Below are the code and all the weights of a small trained network. Each question names an input and a target symbol and asks about switching units off, where a switched-off unit gives its printed mean instead of its output.

import numpy as np


def w(rows, s, z=0):
    codes = np.array(rows[::2]) - 128.0
    scale = np.full(codes.shape[1], s)
    scale[-1] = z or s
    return codes * scale


def f(y):
    return y / 2 * (1 + np.tanh(0.7978845608 * (y + 0.044715 * y**3)))


def softmax(a):
    e = np.exp(a - a.max(-1, keepdims=True))
    return e / e.sum(-1, keepdims=True)


def log_softmax(a):
    a = a - a.max(-1, keepdims=True)
    return a - np.log(np.exp(a).sum(-1, keepdims=True))


def net(x, mask):
    ids = ['αβγεζηθλξπστφψω'.index(c) for c in x.split()]
    T = len(ids)
    res = E[ids] + P[:T]
    u = 0
    for l in range(2):
        r = res
        for j in range(3):
            rows = slice(4 * j, 4 * j + 4)
            q, k, v = (r @ M[l][rows].T for M in (Q, K, V))
            z = softmax(np.where(np.tri(T) > 0, q @ k.T / 4**0.5, -1e9)) @ v
            o = O[l][rows]
            res = res + np.where(mask[u + j], z, o[:, -1]) @ o[:, :-1]
        u += 3
        y = f(res @ A[l][:, :-1].T + A[l][:, -1])
        res = res + np.where(mask[u : u + 12], y, B[l][:, -1]) @ B[l][:, :-1]
        u += 12
    return log_softmax(res[-1] @ U[:, :-1].T + U[:, -1])


Q, K, V, O, A, B = {}, {}, {}, {}, {}, {}
E = w([
[155,168,219,157],'α',
[117,142,57,163],'β',
[101,94,181,69],'γ',
[181,80,101,200],'ε',
[229,201,207,183],'ζ',
[251,135,132,64],'η',
[77,149,137,214],'θ',
[157,199,76,142],'λ',
[77,32,153,139],'ξ',
[82,164,83,147],'π',
[135,67,103,99],'σ',
[44,49,88,101],'τ',
[158,102,64,183],'φ',
[74,165,82,147],'ψ',
[94,180,127,61],'ω',
],0.012)
P = w([
[246,42,106,3],'0',
[202,67,134,43],'1',
[178,91,153,77],'2',
[160,101,168,97],'3',
[147,115,177,108],'4',
[132,124,185,113],'5',
[127,125,189,138],'6',
[121,140,196,142],'7',
[113,146,201,146],'8',
],0.0028)
Q[0] = w([
[31,77,84,94],'L0H0',
[128,63,200,119],'L0H0',
[74,84,52,155],'L0H0',
[111,73,161,124],'L0H0',
[146,133,73,156],'L0H1',
[140,132,119,139],'L0H1',
[80,114,126,135],'L0H1',
[126,128,125,126],'L0H1',
[134,112,96,188],'L0H2',
[4,106,58,111],'L0H2',
[84,206,93,107],'L0H2',
[81,135,96,125],'L0H2',
],0.022)
K[0] = w([
[48,30,96,124],'L0H0',
[152,85,223,125],'L0H0',
[102,67,81,197],'L0H0',
[132,80,183,136],'L0H0',
[156,146,84,156],'L0H1',
[148,139,126,129],'L0H1',
[100,97,117,148],'L0H1',
[125,127,120,131],'L0H1',
[142,123,125,191],'L0H2',
[3,129,61,162],'L0H2',
[104,223,93,103],'L0H2',
[85,146,100,139],'L0H2',
],0.021)
V[0] = w([
[130,163,109,89],'L0H0',
[56,173,35,73],'L0H0',
[184,203,147,55],'L0H0',
[186,151,172,108],'L0H0',
[181,157,133,101],'L0H1',
[65,99,123,157],'L0H1',
[188,162,136,98],'L0H1',
[82,103,123,148],'L0H1',
[107,75,254,112],'L0H2',
[202,97,133,71],'L0H2',
[148,124,122,119],'L0H2',
[125,143,99,134],'L0H2',
],0.0064)
O[0] = w([
[94,125,130,155,96],'L0H0',
[71,30,137,215,2],'L0H0',
[56,237,138,141,122],'L0H0',
[107,219,129,107,173],'L0H0',
[160,62,127,132,148],'L0H1',
[94,193,127,121,99],'L0H1',
[161,59,126,131,150],'L0H1',
[100,183,128,122,110],'L0H1',
[55,116,168,197,142],'L0H2',
[133,254,173,121,212],'L0H2',
[136,156,133,117,149],'L0H2',
[139,114,115,116,115],'L0H2',
],0.0065,0.0026)
A[0] = w([
[79,131,152,156,58],'L0N0',
[114,117,104,173,194],'L0N1',
[123,148,18,137,140],'L0N2',
[180,133,135,112,43],'L0N3',
[72,98,119,49,145],'L0N4',
[107,170,68,150,139],'L0N5',
[112,81,144,88,8],'L0N6',
[114,61,136,144,70],'L0N7',
[67,139,128,146,173],'L0N8',
[114,167,104,38,6],'L0N9',
[2,126,139,154,8],'L0N10',
[175,116,132,213,6],'L0N11',
],0.015,0.0021)
B[0] = w([
[92,127,106,175,109],'L0N0',
[153,164,100,132,161],'L0N1',
[202,160,155,187,202],'L0N2',
[84,157,100,110,222],'L0N3',
[205,52,130,71,215],'L0N4',
[194,114,151,88,138],'L0N5',
[163,119,142,67,129],'L0N6',
[124,159,181,73,168],'L0N7',
[100,96,102,183,136],'L0N8',
[122,104,197,68,187],'L0N9',
[104,138,4,204,171],'L0N10',
[116,151,39,90,253],'L0N11',
],0.021,0.0024)
Q[1] = w([
[177,127,170,181],'L1H0',
[200,115,115,76],'L1H0',
[80,7,146,122],'L1H0',
[118,128,111,125],'L1H0',
[159,110,163,142],'L1H1',
[147,101,139,154],'L1H1',
[130,107,115,153],'L1H1',
[107,167,120,91],'L1H1',
[65,131,218,101],'L1H2',
[81,180,177,124],'L1H2',
[80,150,163,168],'L1H2',
[119,130,171,56],'L1H2',
],0.02)
K[1] = w([
[166,145,199,157],'L1H0',
[167,154,157,51],'L1H0',
[184,5,91,115],'L1H0',
[132,134,108,115],'L1H0',
[195,115,109,124],'L1H1',
[149,112,101,133],'L1H1',
[116,112,93,139],'L1H1',
[110,151,165,119],'L1H1',
[82,110,212,162],'L1H2',
[58,177,190,118],'L1H2',
[88,169,163,164],'L1H2',
[100,90,183,99],'L1H2',
],0.018)
V[1] = w([
[156,59,130,85],'L1H0',
[129,52,160,140],'L1H0',
[66,94,180,177],'L1H0',
[254,119,132,238],'L1H0',
[130,120,117,124],'L1H1',
[151,86,73,119],'L1H1',
[106,121,126,118],'L1H1',
[169,140,129,143],'L1H1',
[123,176,129,126],'L1H2',
[136,61,126,133],'L1H2',
[120,108,119,121],'L1H2',
[136,138,134,136],'L1H2',
],0.0093)
O[1] = w([
[136,71,100,158,177],'L1H0',
[142,88,140,178,83],'L1H0',
[112,135,184,179,2],'L1H0',
[251,110,121,121,86],'L1H0',
[120,129,123,121,134],'L1H1',
[84,138,100,85,160],'L1H1',
[143,122,117,122,110],'L1H1',
[88,141,152,139,166],'L1H1',
[128,144,115,152,130],'L1H2',
[128,110,145,98,124],'L1H2',
[131,117,131,122,132],'L1H2',
[125,140,124,136,125],'L1H2',
],0.013,0.0071)
A[1] = w([
[144,120,201,36,176],'L1N0',
[136,95,193,148,149],'L1N1',
[81,111,83,180,125],'L1N2',
[96,119,160,104,60],'L1N3',
[123,198,194,164,57],'L1N4',
[144,216,153,179,150],'L1N5',
[134,130,40,234,188],'L1N6',
[95,161,97,131,145],'L1N7',
[175,101,247,100,210],'L1N8',
[156,155,214,31,132],'L1N9',
[126,164,122,140,253],'L1N10',
[94,131,163,45,87],'L1N11',
],0.014,0.0048)
B[1] = w([
[111,111,151,209,228],'L1N0',
[171,137,40,122,181],'L1N1',
[179,31,102,112,168],'L1N2',
[143,152,61,149,169],'L1N3',
[102,103,203,12,221],'L1N4',
[167,173,76,249,253],'L1N5',
[109,170,223,68,222],'L1N6',
[91,71,117,141,251],'L1N7',
[120,161,211,139,232],'L1N8',
[121,92,36,99,213],'L1N9',
[91,189,115,124,234],'L1N10',
[172,108,178,136,228],'L1N11',
],0.019,0.011)
U = w([
[162,151,158,92,32],'α',
[81,160,7,203,74],'β',
[2,109,112,164,63],'γ',
[95,177,76,29,183],'ε',
[134,147,110,134,76],'ζ',
[129,148,108,139,80],'η',
[81,195,149,181,230],'θ',
[134,115,155,72,79],'λ',
[159,157,63,192,22],'ξ',
[198,174,56,90,49],'π',
[120,97,159,226,191],'σ',
[160,105,22,130,253],'τ',
[133,148,103,134,84],'φ',
[185,161,113,143,56],'ψ',
[161,153,148,109,81],'ω',
],0.006,0.0041)

Each question gives the input, a string of symbols that net reads in full, and the target symbol t.
The units are the heads (4 rows each of Q, K, V and O) and the neurons (one row each of A and B). Each row of codes is followed by its name. A weight is (code - 128) times the scale printed after its matrix; where a second scale follows, it is the last column's (O, A, B and U).
mask holds one flag per unit, layer by layer, with each layer's heads first. A switched-off unit (its flag False) gives its mean, the last column of its rows in O or B, instead of its output. The means were averaged over made-up inputs and are rounded, as every weight is.
A unit's drop is (log p(t) with every unit on - log p(t) with that unit switched off) / (log p(t) with every unit on - log p(t) with every unit switched off).
The circuit of an input: a set's keep is (log p(t) with only the set's units on - log p(t) with every unit switched off) / (log p(t) with every unit on - log p(t) with every unit switched off). Starting from the 12 units with the biggest drops (on a tie, the unit counted first), units are removed one at a time, each time the one whose removal leaves the highest keep (on an exact tie, the one counted first), for as long as the keep stays at least 0.8.
units of the circuit, in order: the units of the circuit, biggest drop first
unit that matters most: the unit with the biggest drop
top k neurons: the k neurons with the biggest drops, biggest first
top k neurons in layer l: the k neurons of layer l with the biggest drops, biggest first
heads that matter: for each layer, one digit per head in row order, 1 if its drop is at least 0.15 and else 0, layers parted by /
input ω σ ζ ε ε ε ω β, target β: heads that matter -> 111 / 100
input θ ε π ε α β, target θ: top 2 neurons -> [L1N5; L0N2]
input ω η ω ε λ, target γ: units of the circuit, in order -> [L1H0; L0N9]
input ω ε ξ ψ, target α: heads that matter -> 111 / 100
input ω σ ω ε τ, target τ: units of the circuit, in order -> [L0N4; L1H0]
input ε ε ε ε ε ε ε ζ, target β: heads that matter -> 000 / 100
input α ε ε ψ τ ε ε η ε, target γ: top 3 neurons -> [L1N5; L1N7; L0N9]
input ε ε λ ξ ξ ω η ξ, target λ: top neuron -> [L0N10]
input ξ ε ξ, target τ: units of the circuit, in order -> [L0H2; L0N10; L1N2]
input ε η ε, target γ: top 3 neurons -> [L0N9; L0N3; L1N7]
input φ ε γ ω, target σ: units of the circuit, in order -> [L0N9; L1N0]
input σ ω ε ε ε ε α ε ψ, target θ: heads that matter -> 100 / 101
input ξ φ ε τ ε ε φ λ, target τ: units of the circuit, in order -> [L1N9; L0N5; L1H0]
input ε ε ε ε ω ω ω ε ξ, target σ: top 3 neurons -> [L0N7; L0N6; L1N0]
input σ ξ γ λ α ξ τ ε ζ, target β: top neuron in layer 0 -> [L0N3]
input ω π ω ξ λ ε τ ξ, target τ: units of the circuit, in order -> [L1H0; L0N4; L1N8]
input γ γ φ φ α ζ η β β, target γ: top 3 neurons in layer 0 -> [L0N9; L0N3; L0N2]
input η τ ε ε ε ε, target τ: top 3 neurons in layer 1 -> [L1N2; L1N6; L1N8]
input ε ω ω γ, target σ: units of the circuit, in order -> [L1N0; L0N4]
input ω γ θ ε σ ε, target ε: units of the circuit, in order -> [L1N5; L1N0]
input α ε π, target θ: unit that matters most -> L0H0
input ω φ α, target θ: top 2 neurons in layer 0 -> [L0N4; L0N11]
input ε ε α β, target θ: top 2 neurons in layer 0 -> [L0N2; L0N4]
input ε ξ η γ α φ, target θ: top 2 neurons in layer 1 -> [L1N5; L1N6]
input ξ ω α ε γ, target σ: top 2 neurons in layer 0 -> [L0N4; L0N6]
input φ ω λ, target ξ: top 2 neurons -> [L0N2; L0N4]
input ω α ω σ ε σ β α, target θ: heads that matter -> 000 / 100
